147  104  152  153   93  140  150   85   83   99  117  130   99   88  151  100
141   62   99   92  155  140  144   85  101  109  145   86  139   74  145   62
160  128  153  144  118  162  153   86   83   77   85  156  102   91  155   95
118  141  111  111  138  123  104  137  136  114  111  129  146  136  109  129
114  152  126  130  130  115  114  159  155  151  136  134  137  160  114  160
=> 152

132  137  126  150  141  156  138  119
125  134  134  155  138  160  149  119
138  127  129  137  124  137  128  134
152  139  114  147  139  153  116  126
131  129  129  137  128  138  132  129
134  152   98  117  161  127  100  104
129  132  143  179  135  185  165  121
=> 132

124  136   69  105  169   89   87   93  158  181  108  155  155  112   98
123  135   69  105  168   89   87   94  157  180  106  153  154  112   98
147  103  198  102   96  194  142  111   90   93  173  125   85  181  111
140  171  105  134  167  110  129  126  179  190  135  165  175  138  138
123  140   77  106  170   96   91   95  160  181  110  153  156  121   99
118  135   66  105  165   85   86   93  156  176  102  149  153  108   98
=> 135

142   98  173  150  161  150  132  131  150
141  105  169  150  159  149  134  133  148
141  105  166  148  157  148  133  132  147
120  202   89  134  108  129  152  156  108
141  105  169  150  160  149  134  133  148
142   95  176  151  164  151  132  130  150
141  106  168  149  158  149  134  133  147
141   93  178  151  165  151  131  130  150
=> 93

198  119  147  131  119  134  179  116  109  132  112  134  113  117  144  120
133  131  127  124  119  145   56  171  144  134  104   95  128  122  144  108
108  141  119  129  116  135   73  163  109   92  123  143  146  122  100  128
150  124  125  140  130  123  152  172  133  164  117  129  121  145  107  140
 85  126  146  132  132  123   97  137  133  134  134  127  138  128  127  194
 97  140  120  115  101  129  185  146  118  148  146  128  145  118   92  114
135  126  134  126  134  130  137  151   80  107  128  130  124  134  163  147
 57  136  131  140  147  103  140  100  164  156  133  129  138  115  144  141
=> 136

172  174  123  121  198  125   98  148  129  104  124  131  142   98
162  171   87  112  132   86  127   64  116  108  128  134  123  103
103   91   87   78  101  105  114  113  102  124  143  160  109  122
 93  170  136  142   91  195  120  115   64  120  130  125  120  115
129  158  106   95   82   81   96   64  109  108  112  121   71  151
122  180  127  131  133  148   90  125   78  138  108  113  110  144
152  107  135   82  170  175  106  134  104  156  107  132  169   88
141  100  116  119   90  102  129   82  130   58  134  161  115   79
182  136  129   99  186  153  106  122   95  183  122   69  189   89
=> 136
---
[136 127 166 195] | 136, 195

[132 62 174 78]
[152 145 127 123]
[132 83 153 101] | 132, 101

[184 131 125 119 123 120] | 184, 120

[123 137 111 85 107 65] | 123, 65

[75 181 79 64 58 119]
[94 195 160 59 94 101] | 75, 101

[100 91 86 71 111 122] | 100, 122
---
[[106 154 119 106]
 [175 182 186  60]] >> 119

[[ 53 183 105 130 118 177]
 [121  54 108  52  51  58]] >> 105

[[120  78  70  91 186 166]
 [173 145 142 131 161  87]] >> 70

[[ 73 101 175 117]
 [152  60 155 182]] >> 175

[[167 135 203  71  80 104 147]
 [172 103 173  95  79 104 147]] >> 203

[[107 134 178 103]
 [206 130 206 168]] >> 178

[[137 138 161 118  97 143]
 [159 143 126 108  70 123]] >> 161

[[ 85 177 183 100 165 131 102]
 [131  78  50 105 123 177 192]] >> 183
---
[84 95 101 103 205 80 66]
84, 66

[90 74 98 99 90]
[139 107 113 92 162]
[64 136 158 153 159]
90, 159

[145 127 120 149 90 90 138]
[120 146 109 181 190 169 130]
145, 130

[135 67 118 109]
[126 104 122 147]
[123 148 120 94]
135, 94

[100 130 110 122 137 132 91]
[154 161 95 143 196 165 171]
100, 171

[60 152 104 154 200 120 165]
60, 165

[186 189 183 96 167 99]
186, 99

[162 58 102 64 114 123]
162, 123

[101 111 64 149 180 117 120]
101, 120
---
Q:
[[ 83  72 180 119 104 199 179 146 181  72 193 119  75]
 [ 85 204  78  79 154 181 124 131 104  82 172 163  91]
 [ 59 137 144  84 145 105 190  50 176 110 200  80 174]
 [184 206  74 175  91 105  97  66  80 144 169 139  75]
 [162  65  53 140  68 134 178 126  65 194  85 205  95]
 [ 60 146 137  91 101 115 163  84  59 184 131  91  49]
 [138 202 165  83 177 137 202 109  93 191 122  67  62]
 [111  74 105 133 119 189 107  80 173 202 113  55  77]
 [141  65  60 177 158 175 122  81 117  63  92 165  51]
 [ 62 127 198  82 101  57 127 171 168  77 157  65 160]
 [178  97 157 101 180 147  61 131 187 173  84 133 109]
 [ 88 159  60 198 107 140 201 199  50 130 170 157 122]]
A: 85

Q:
[[159 128 114 147 128 129 153 149 123 125 154]
 [138 128  89 110 129  57 123  95 114 123 123]
 [141 122  99 104 123 155 140 106 118 122 161]
 [160 182 165  92 204 128 156  78 198 201 162]
 [154 142 128 101 161  92 146  93 156 156 140]
 [138 154 127 109 160  64 126  91 149 156 121]]
A: 138

Q:
[[155 108 117 135  96 145]
 [ 89  88 156 203 107 171]
 [128 158 129 151 130  96]
 [150  92 126 137  69 183]
 [127 123 138 119 120 142]]
A: 89

Q:
[[136 161 119 124 154 152 102 142 124  95 156 149 119 138]
 [129  86 119 124 154 112 102 150 122 178 156 149 119 121]
 [129 106 119 124 154  84 112 150 124 177 156 147 119 169]
 [127  82 119 124 154  85 102 150 124 178 156 146 119 138]
 [129 119 119 124  91 112 102 150 124 135 156 149 119 103]
 [129 122 119 124  99 147 102 150 124  94 156 149 119  93]
 [131 161 119 124 154 152 112 137 124 105 130 149 119 138]
 [129 119 119 124 154  94 102 150 124 177 135 149 119 205]
 [129 119 119 124 154 112 102 150 124 177 133 149 119 205]
 [129 119 106 124 154 112  95 150 124 177 156 149 119 112]
 [136 119 107 124 154 112  88 150 124 177 156 149 119 138]]
A: 129

Q:
[[124 135 111 136 161 172 148 146 156]
 [106  71 147 136 123 161  95 150 154]
 [153 169 126 137 146 133 141 118 149]
 [114 148 115 124 165 182 137 135 119]
 [111 169 104 114 132 164 139 156 100]
 [112 120 105 142 105 136 139  99 144]]
A: 106

Q:
[[115 118 124 124 127 140 135 126 127]
 [109 142 122 120 125 145 128 127 124]
 [151 128 127 121 128 150  98 118 130]
 [145 153 143 155 132  53 148 149 132]
 [143  99 123 114 128 173 102 110 130]
 [123 147 125 123 126 138 119 127 126]
 [137 140 137 144 131  82 142 141 130]
 [134 116 123 117 127 160 110 117 128]
 [123 139 124 121 126 146 118 124 126]
 [ 86  86 114 111 125 175 149 119 124]
 [112 113 120 117 126 159 129 121 126]
 [131 144 130 131 128 117 126 132 128]]
A: 109

Q:
[[ 99 120 131 119 111 117 123 113 116 134 120]
 [ 72 129 110 115 102 111 114 107 112 145 123]
 [133 132 130 130 134 131 126 133 132 125 132]
 [132 133 111 131 130 130 131 130 130 133 131]
 [130 129 128 129 130 129 128 130 129 127 129]
 [134 136  95 132 127 130 135 129 130 139 131]
 [129 133 113 130 128 129 130 129 129 133 130]
 [ 52 139  94 112  98 107 105 105 111 152 127]
 [133 139 117 132 136 133 125 136 135 128 136]
 [ 62 143  95 115 106 112 105 112 117 148 131]]
A: 72
